Here are made-up things, facts about them, and rows of numbers that follow some of those facts. Name the thing behind each unnamed row.

Facts:
[bara depen dotilor draflitrim gigror gubar klasus kodil kome lasti lograk metam nidrenok paskan puler segral skasekis skeflis skidilar stodal tostar tozum traska trusun velato vogru zegran zinobres zipu] Ξ c
[bepo brinus brosigi dapan drepam drimul dronen fefluk flugri folel fovun fura gaflu gragren graplur kidroskel kirer kiskir klodul klosta kozem magrodo manek mefal nasuk niflo niskos nopetrik numagru paredru pastem plabo plitritim plufen plutron poklem pustal saflosak sibrer stabrom stotrin sudru sugaklon suklis suli susom tegato todrim tragor tralam trefi triskam trokletam tromen truskam vagri vaplun viklinu zafen zastam zetren zistepus] Ξ a
[betubrum braskes brisam dabremu danor dogro dribas driskabi droplas dugo fitre flebas flenas fleskul fludror gapas ginal goroskol labeplos ligrul lople moste plego pluple restas skomalor skufak sonor stebik stotutak tadregus tifle tratra tribu tripur vakir veklek vutras zegro zigu] Ξ b
brinus ε traska
brosigi ε triskam
danor ε niskos
dotilor ε sugaklon susom stebik
draflitrim ε graplur
dribas ε suklis
driskabi ε zistepus sudru zipu nopetrik tratra
droplas ε veklek
flebas ε graplur klodul niskos gigror
fludror ε klodul
flugri ε tragor gubar tadregus
fovun ε klodul skufak
gaflu ε graplur
gapas ε traska metam mefal
ginal ε suklis
gragren ε nopetrik
gubar ε graplur pastem
kidroskel ε brisam
kirer ε traska
kiskir ε metam gigror
klodul ε dabremu
kome ε sugaklon skeflis
kozem ε gigror skufak
labeplos ε trusun
lasti ε traska danor trusun moste
ligrul ε drimul
lograk ε graplur
lople ε drimul gigror
magrodo ε dogro
manek ε plitritim
moste ε gapas fefluk drimul
nasuk ε triskam pastem
nidrenok ε lasti vagri
numagru ε susom
paredru ε tragor
plabo ε klodul
plitritim ε traska
plufen ε flebas
pluple ε nopetrik depen
plutron ε brisam
poklem ε gubar
pustal ε suklis
saflosak ε traska
sibrer ε sugaklon
skasekis ε metam mefal
skeflis ε dogro gubar gaflu
skomalor ε mefal
skufak ε graplur
sonor ε segral gubar
stabrom ε danor klodul tadregus
stodal ε flebas
stotrin ε graplur
stotutak ε velato vagri
sudru ε brisam plitritim
sugaklon ε droplas
suli ε metam nasuk fefluk
tadregus ε gapas flebas
tostar ε gragren
tozum ε velato segral
tragor ε nopetrik triskam dabremu skomalor
traska ε mefal
tratra ε graplur suli
tribu ε lasti zinobres
tripur ε stodal
triskam ε ligrul fefluk niskos veklek flebas
trokletam ε nidrenok
truskam ε plabo trusun stodal
trusun ε depen gubar stebik
vagri ε gragren kirer
vakir ε suklis metam sibrer
veklek ε graplur mefal
velato ε lople pustal
viklinu ε zegro depen
vogru ε danor flugri
vutras ε dabremu
zafen ε danor
zastam ε nopetrik
zegran ε segral
zegro ε pustal
zetren ε nopetrik veklek
zigu ε dabremu
zipu ε stabrom
zistepus ε nopetrik
β d <- bara betubrum braskes brinus dabremu danor depen droplas flebas flugri fovun gaflu goroskol graplur gubar kirer kiskir klasus kodil kome labeplos lograk lople mefal metam nidrenok niflo numagru paredru plego plitritim pustal restas segral skeflis skufak sonor stabrom stotrin sudru suklis susom tegato tifle traska trefi tribu tripur trokletam tromen trusun vakir vaplun vutras zastam
β e <- bepo brisam brosigi dapan dotilor draflitrim driskabi dronen dugo fefluk fitre flenas fludror gapas gragren kidroskel klosta kozem lasti manek plabo plufen pluple plutron poklem puler skasekis skidilar stodal sugaklon suli tozum tratra triskam truskam vagri velato vogru zinobres zipu
β f <- dogro drepam dribas drimul fleskul folel fura gigror ginal klodul ligrul magrodo moste nasuk niskos nopetrik paskan pastem saflosak sibrer skomalor stebik stotutak tadregus todrim tostar tragor tralam veklek viklinu zafen zegran zegro zetren zigu zistepus
{bara brinus drepam driskabi dronen fefluk flenas goroskol kidroskel kiskir klodul labeplos lasti ligrul lople nidrenok plufen plutron puler skufak stotrin stotutak sudru tadregus tozum tromen velato zastam} ω 459
{bepo brisam fovun gubar magrodo niflo skeflis suklis tifle vakir vutras zipu} ω 886
{betubrum depen pluple todrim} ω 579
{braskes brosigi droplas folel gapas pastem tegato trokletam zigu zistepus} ω 761
{dabremu fitre flebas gaflu ginal klasus klosta plego saflosak stabrom sugaklon tostar tribu triskam vaplun} ω 620
{danor dapan dogro dotilor draflitrim dribas drimul dugo fleskul fludror flugri fura gigror gragren graplur kirer kodil kome kozem lograk manek mefal moste nasuk niskos numagru paredru plabo plitritim poklem pustal restas segral sibrer skasekis skidilar skomalor sonor stebik suli susom tragor traska tratra trefi tripur truskam trusun vagri veklek viklinu vogru zafen zegran zegro zetren zinobres} ω 318
{metam nopetrik paskan stodal tralam} ω 824

Named rows:
[ -2   8  -9   1  14  -2   4  22 -23  16  -6 -18 -13  -1   6   5   4   2
  -9  16 -12 -16  15  10  11  12  25 -14  -4 -20   0   1] : ligrul
[ -3 -21  -4 -20  -7  24   0   6  14  15  14   5  -1 -21 -19   4 -17   7
  11 -41  18  18   2  -2 -43 -28 -13  -7 -11  30  25  -6] : triskam
[ -2 -20  -2 -21  -6  23   1   3  21   9  17   8   5 -22 -13   1 -16  11
  11 -39  12  21   0   3 -41 -26 -12  -3  -8  30  26  -3] : klosta
[ -2 -14  12  -8  -1  12   3  -8  -4  -7  21  -6   1  20   2 -30   7 -40
  -2  19   4  20  -3  -2  -1  35  18 -10   9 -16 -11  -3] : suklis
[  4  -2  11   4  -2   1  15  -3  -3 -15  19   4   5  22  -3 -15   0 -14
 -17   9   4  20  -2  -8  10   1   1   5   8  11 -16   7] : pustal
[ -2  -1   1  -5  -6  -3  -4  13   4  16  -2   1  -5  -9  -5   6  22   1
   6  19 -12 -18 -11   3 -17  17  -5   0   3 -21 -13  13] : dronen
[  1   8   4   2 -12  12  -9  -7  -4 -11  -2 -12 -13   8 -14   4   5 -11
 -12  -4   7   7   0 -13   0  -2  -3   9  -2  -6  -4   1] : suli
[  0   8  -1   5  -9   7  -9  -4 -10  -6  -3 -12 -14   7  -6   3  -4 -12
  -6  -6   7   4  -1 -12  13 -10   4   5  -3  -6   1  -6] : danor
[ -1   1   5  -7   7  -4  11  26 -11   6   9 -10  -3   1  -4   2  11 -11
  -5  29 -13  -1  -3   9   0   7  11   5  12 -15 -20  19] : kiskir
[ -4  -9   5 -14  -4  11 -14 -11 -10  -8   2 -12 -11   7  -1 -23  -2 -41
   5  11   0  14  -7   0   0  23  18  -8   0 -30  -8  -5] : niflo
[  0   4  -2  -5  -6   0   3   0 -12 -13   2  -5 -11  11 -10   2 -10 -12
 -11   3  -1  17  -6  -9  13 -11   5   8   4   2 -17   5] : paredru
[  3 -12   4 -19   1  34   1   9   8  -1  25 -12  10 -24 -12   3 -18  -2
  10 -36  15  23  20   0 -28 -32 -11   2  -2  29  31   1] : fitre
[ 16  31 -16  30  -1 -25  25  22  10   7 -23   9   2 -12  11  33   4  60
 -22 -14 -10 -36   8  16   6 -37  -4   8 -10  12   1  12] : zistepus
[ -1   2   3 -12   4   3   3  29 -11   9   8 -11  -9   0 -11   9  14 -10
  -7  26 -10  -2  -4   0  -3   7   2   6  12 -14 -20  23] : plufen
[  0   1 -12   1   6 -11   8  13  -5  21  -9   5  -2  -4  10  -4   7  11
  -2  16 -17 -20  -2  17  -2  19  20 -19  -7 -18  -7   0] : drepam
[ -3  12   1  11 -11  13 -34 -10 -13   6 -23 -27 -32   4 -11  20   6 -19
   3 -19  23 -13  13 -20   7  -2 -10   3 -11 -17  28 -19] : zinobres
[  0  10   2   2 -12  13  -9  -3  -7  -9  -1 -11 -19  12 -14   3   5 -13
 -14  -5  10   7   1 -17  -2  -3  -3   6  -2  -4  -5   1] : plabo
[ -9  -8   7  -2   2 -11 -11 -14  -2  -1   0  13   1  14  -8   8   4  -2
   9   9   5   5  -8 -17   9   5 -22   8   9  17  -9  -4] : draflitrim
[ -3   4   3   1  -9   1 -11 -13   6  -6  -6   8  -2   6  -8   1   3   1
   3  -3   3  -1 -11 -16  -5   6 -12   6   0  -1  -4  -5] : dugo
[  3   7 -12 -18  -4 -13 -17   6  13 -11 -36  -1   7 -46  20   5   4  12
  23   8 -32 -14 -17  24  -4  -3   7  21   1 -50 -13  19] : sudru

Rows to name:
No name comes twice in this set of rows, the named rows included.
[ 13  33 -12  25  10 -19  33  37 -15   9  -3  -2  -4   2  -2  40  -5  48
 -32   0  -7 -20  18   8  22 -45   1   8   1  30  -3  20] : zigu
[-19 -22   0 -24   2  -2 -36 -21 -10   2 -15  -2 -10  -3  -4  -4   1 -29
  27  12  -2   3 -14 -11   2  26  -3  -2   2 -24  -1 -12] : zipu
[-10 -15   0 -24   0   7 -11  -2 -22  -5   7  -8 -13  10  -8 -18  -5 -41
   0  17  -5  22 -14  -6   8  17  18  -4   5 -18 -19   2] : fovun
[ -8 -24   3 -15   8  13   0   3  11  15  13   6  17 -21  -1   5 -24   5
  28 -38  21  15   6   9 -25 -27 -16  -5  -5  38  39 -12] : klasus
[ 17  35 -11  48  -7 -14  26  23  10  27 -20   3 -10  -1   3  28  13  54
 -27 -19   6 -45  17  10  -8 -27  -4  -7 -22  12  20  -2] : pastem
[  0  12  -1   3  -9  15 -11  22  -6  19  -9 -29 -25  -7  -8  11  23 -15
  -8  10   2 -20   6  -2 -15  14   5  -1  -5 -36   4   9] : fefluk
[ 28  15  31  58 -21  22  14 -40  66  -6  16   8  44  12  39 -57  45  -4
   3 -11  28 -20  27  12 -35  59 -11 -13  -7 -19  33 -20] : susom
[  9  18   3  36  -6  18   0 -16   2   0  -3 -14  -4  16  13 -20  10  -5
 -15 -14  19 -14  29  -1   3  24  17 -24 -19 -11  31 -26] : dogro
[  3   1  20  19   8   2   5 -15   5 -14  15  -3  21  18  14 -12   7 -17
   2   9  14   9  14  -3  13  17  -8   5  14  12   5  -1] : kome
[ 26  40  10  49  -4  -2  31  27  19   5   8 -12  16  -2   9  23  20  36
 -20  -3   7 -31  27   2   0 -23 -19  18   6  16  13  19] : droplas
[ 17  30  -1  25  -2 -15  36  40   0   0   1  -4   0  -1  -5  39   6  36
 -27   5  -5 -12   5   6   8 -49 -13  26  10  24 -14  34] : trokletam
[ -9  -5  -2   0  -2 -15 -17 -15  -4   0 -19   3  -2   4   1   8  -5  -3
  14  -4   5  -3 -10  -7  12  -5 -12   6  -2  -2   2  -9] : traska
[-12 -17   3 -21  -9   6 -23 -19   1   1  -2   4 -10   4  -7 -18   8 -29
  12  11  -5   9 -21  -9 -15  31   4  -7  -1 -26 -11  -8] : bepo
[-11 -21  11  -3   5   1 -18 -21  -1  12   1  -2   4  14   9 -22  10 -34
  20  10   9  -3  -5  -7  -2  43  -1 -17   1 -18  11 -20] : skeflis
[ -8   2  -8  14   4 -13 -13 -18  -9  10 -20   3 -16  13   6   3  -8   5
   3  -9   9 -14   7  -5  15   9   3 -20 -14   3  18 -28] : gigror

The same things again, as new rows of numbers:
Some rows with their names:
[ 10  39  31 -17  35 -37  -1  -5  -2 -15  -8 -19  14   2  26  -1  20  -6
  41 -34   3 -21 -24 -26 -32  21   6  -7 -15] : folel
[-19   3  20  13  16   5  -3   0  13  -1 -13  -5  42  29   2  26   4  -3
  21   1  11 -21  -3 -33 -47 -10  19 -37 -27] : lograk
[ -8   5  20   2  33 -17 -20 -20  -9   3   4   0  23  22  17  13  -5   5
  36  -4   9 -19  -4 -11 -26   8   4 -15 -28] : fludror
[  7  31  23 -15  25 -27  12   3   0  -5  -5 -26  14   8  34  20   1  -5
  28 -26   2 -14 -23 -13 -23  13   0  -6 -12] : fleskul
[-43  13  17  20  26  16  -9 -14  12  21 -24  -9  41  46   8  17  20  -5
  12  -6   1   5   5 -32 -54   9  23 -48 -15] : gaflu
[ -5  11  26   2  41 -30 -29 -32 -14 -13   0  14  25  14   6  -1  20   5
  46 -18  16 -18  -4 -19 -27   2   9  -3 -34] : zipu
[-16  30  11 -18  31 -12  13 -14 -14   7   8  10   7  12  19  23   9  -9
  36  11   8   5 -12  -6 -36  17  14 -10 -36] : manek
[-20  31  33  -6  32   7 -13 -21 -11  32 -28  18  17  35  20  34  33 -26
  24 -22  10   8  -8 -24 -38  37   3   5  -7] : brinus
[ -7  25  10 -10  30 -16  15  -5 -15  12   8  12   8   5  14  25   5  -6
  34   8  15   7 -10 -14 -30   4  12 -12 -37] : vogru
[ -4  10  18  -5  52 -27 -24  -5  -5  -2  10 -12  16  25  31   3  -6   9
  39  -2   4 -20  -6 -26 -28  29   8 -24 -26] : tragor
[  2  26  29 -14  18 -29   0 -20  -9  18  -7   5  20   7  24  23   4 -16
  35  -4  18 -17  -9 -14 -36  25   9 -17 -23] : vagri
[-13  21  17 -15  31 -12   1  10  -6   4   0  18   5  26  18  17   3  -6
  26  12  20   9  -5 -28 -45  16  18 -15 -29] : paredru
[ -7  27  16  -9  44 -23  -1 -22 -14  -3   9  19   8   3   6   2  21  -1
  44  -1  16   6 -12 -19 -39  13  26  -8 -36] : brosigi
[-17  34  32  -1  13 -10  -3  -3   0  16 -29  -6  11  28  13   8  16 -19
  13 -39  16  12  -6 -31 -25   9   3  -3  -1] : bara
[-33  26  28   0  30 -11 -25 -28 -15   0 -10 -18  19  43  12 -15  17   5
  31 -29   1  12  -5  -8 -19  22   1 -12 -22] : fefluk
[-10   5  26  16  30  -4 -20  -7   4 -13 -11  13  36  15  -8   6  21  -4
  39 -16  11 -21  -6 -44 -48 -12  21 -23 -26] : gubar
[ -5  25  22 -11  37 -11  -7   2  -9  -2   4  27   4  15   8  10  22  -8
  34  -1  21   8 -13 -34 -47   9  15  -6 -35] : trokletam
[  4  25  25 -18  16 -23   5 -22  -5  15  -1   0  22   4  23  18   5 -18
  33  -4  18 -14 -10 -17 -37  23  14 -20 -22] : plabo
[ -7  25  12 -16  35 -25   3  -9 -19  14  10  13   2  13  15   3  -6   1
  36  11  20   9  -7 -16 -34  16  17 -21 -34] : gragren
[-11  26  26   2  27  -9  -6  -8  -7  34 -22  13  15  30  18  23  13 -19
  17 -29  17   6   1 -35 -34  19   8  -9  -3] : nidrenok

Which thing is each row?
No name comes twice in this set of rows, the named rows included.
[ -8   4  12   9  46  -5   4 -15   8  -7  -3 -21  36  11  20  35  17   5
  35 -11 -10 -20 -15 -14 -36   6  10 -28 -32] : veklek
[-11  30  26 -14  -6  -4  18   5  17  -6 -20 -13  35   9  18  17  11 -15
  14 -16  10 -11 -18 -31 -54   3  16 -32 -13] : graplur
[-13  10  33  -4  45 -12 -18 -37 -21 -15  -3  17  27  20   7  30  35  -8
  57 -17   0 -15 -18   2 -30   7  -9  17 -34] : gapas
[-13  31  25  -8  51 -12   8 -21  -9  32 -23 -11  16  26  33  41  26 -20
  30 -21  -6   2 -11  -9 -25  47  -2   0  -3] : saflosak
[ -9  42  24  -7  39 -23  -4  -9  -2  15 -17 -26   6  25  30  -1  17 -13
  24 -38  -1   6 -10 -21 -24  33   9 -12   0] : drepam
[-31  26  10   0  36   6  -1   4  -9  37  -7  16   0  42  18  13   5  -7
  19   3  15  30   6 -29 -38  24  18 -23 -18] : stabrom
[-22  29  14   3  44  -5  -8   0  -9  34  -6  23  -4  42  13  -1   5  -4
  17  -5  26  30   6 -39 -37  22  23 -17 -16] : zastam

The same things again, as new rows of numbers:
Known rows:
[ 65  17 -45  47  16 -20 -26 -29   0   6 -24 -14   4  -8  19] : sibrer
[ 73  -5 -29  53   7 -15   9 -27  -9  -5 -15   1 -25  12  39] : danor
[ 25   7 -11  34  24 -16  11 -14  10  34  15 -11  27 -18  -8] : driskabi
[ 47   0 -18  47  43  37 -27 -30  23  21  33 -23 -17 -11  22] : zigu
[ 63  16 -46  40   8 -23 -18 -35  21   6  -4  -2  12   4  22] : poklem
[ 61   7 -49  51  18 -22 -12 -39  24  13   8  -6  21   8  25] : fludror
[ 69   4 -22  50  -5 -13  -7 -44 -34   7 -35 -14 -20 -16  44] : traska
[ 57  23 -44  49  12 -21 -33 -42  -3   6 -18 -23  14  -3  17] : vagri
[ 22   9  -5  22   8 -39  19  10  -4   4 -44 -17  32  -5  15] : sugaklon
[ 61  16 -48  63  25 -20 -12 -46  -6  19 -13 -17   6  -4   0] : dribas
[ 42  -5   1  52  54  30 -40 -51  -2  16   0  -2 -31  -2  18] : tegato
[ 51  15 -37  61  26 -18 -17 -54  14  12 -24 -16  18   6  24] : skidilar
[ 21  10  16  35  33 -42  27  -5  -9   5 -44  14  13   8  -5] : vaplun
[ 12  17  -3  27  27 -38  20  -5   8  13 -47 -13  41   5  -1] : klosta
[ 38  -1   8  40  36  -7  23 -17  -3  20  -6  11  -4   4   1] : labeplos
[ 61  10 -44  48  17 -18 -22 -37  28  -1  -6  -5  13  13  27] : plabo
[ 74   8 -42  38   6 -15 -21 -29  17   2 -10  -3   2   5  16] : nasuk
[ 47   2 -10  58  27 -19  15 -36  -9   0 -43   2  -7  14  32] : depen
[ 11  -5  26  18  28  30  11   5  38  19  -4 -19  23 -17  32] : stodal
[ 64   8 -41  45  12  -9 -20 -24   2  -3 -36 -27  -4   2  43] : drimul

Which thing is each row?
No name comes twice in this set of rows, the named rows included.
[ 15  11 -10  39  29 -37  35  -7   9  16 -36 -18  43   5  -5] : fitre
[ 64   0 -22  64  19  -8  -1 -52  -2   2 -36  -1 -19  13  39] : segral
[ 17  17  -6  39  32 -45  35   0  -4  28 -35 -19  32 -13 -22] : ginal
[ 40  -1 -10  39  28  38 -44 -31  19  14  26 -18  -8 -18  31] : brosigi
[ 56  21 -48  51  28 -22 -25 -44   6  13 -16  -4   8   0 -11] : viklinu
[ 40  17 -33  53  24 -29   8 -32  13  25   4 -11  23  -1   2] : pluple
[ 45   4 -15  57  34 -27  11 -35 -13  14 -26   3  -8  14  11] : betubrum
[ 37   8  16  41  18 -13  20 -24 -13  26 -19  11  -6 -18   4] : nidrenok
[ 24  -4  12  39  35  -5   8 -20 -23   3 -50 -10 -11   3  27] : suklis
[ 62  17 -44  54  -8 -23 -19 -44  -2  27  -2 -14  14 -25  18] : skasekis
[ 28  11 -10  44  35  -8  11 -13  -4  35  -8 -15  18 -19 -11] : stotutak
[ 43  15 -31  46  29 -21  -9 -26   9   7 -37 -13  16   6   7] : todrim
[ 72   7 -40  35   4  -9 -16 -22  18  -9 -26 -23   4   8  48] : niskos
[ 55  18 -45  58  10 -24 -19 -55  16  24  -3  -9  18  -5   6] : dotilor

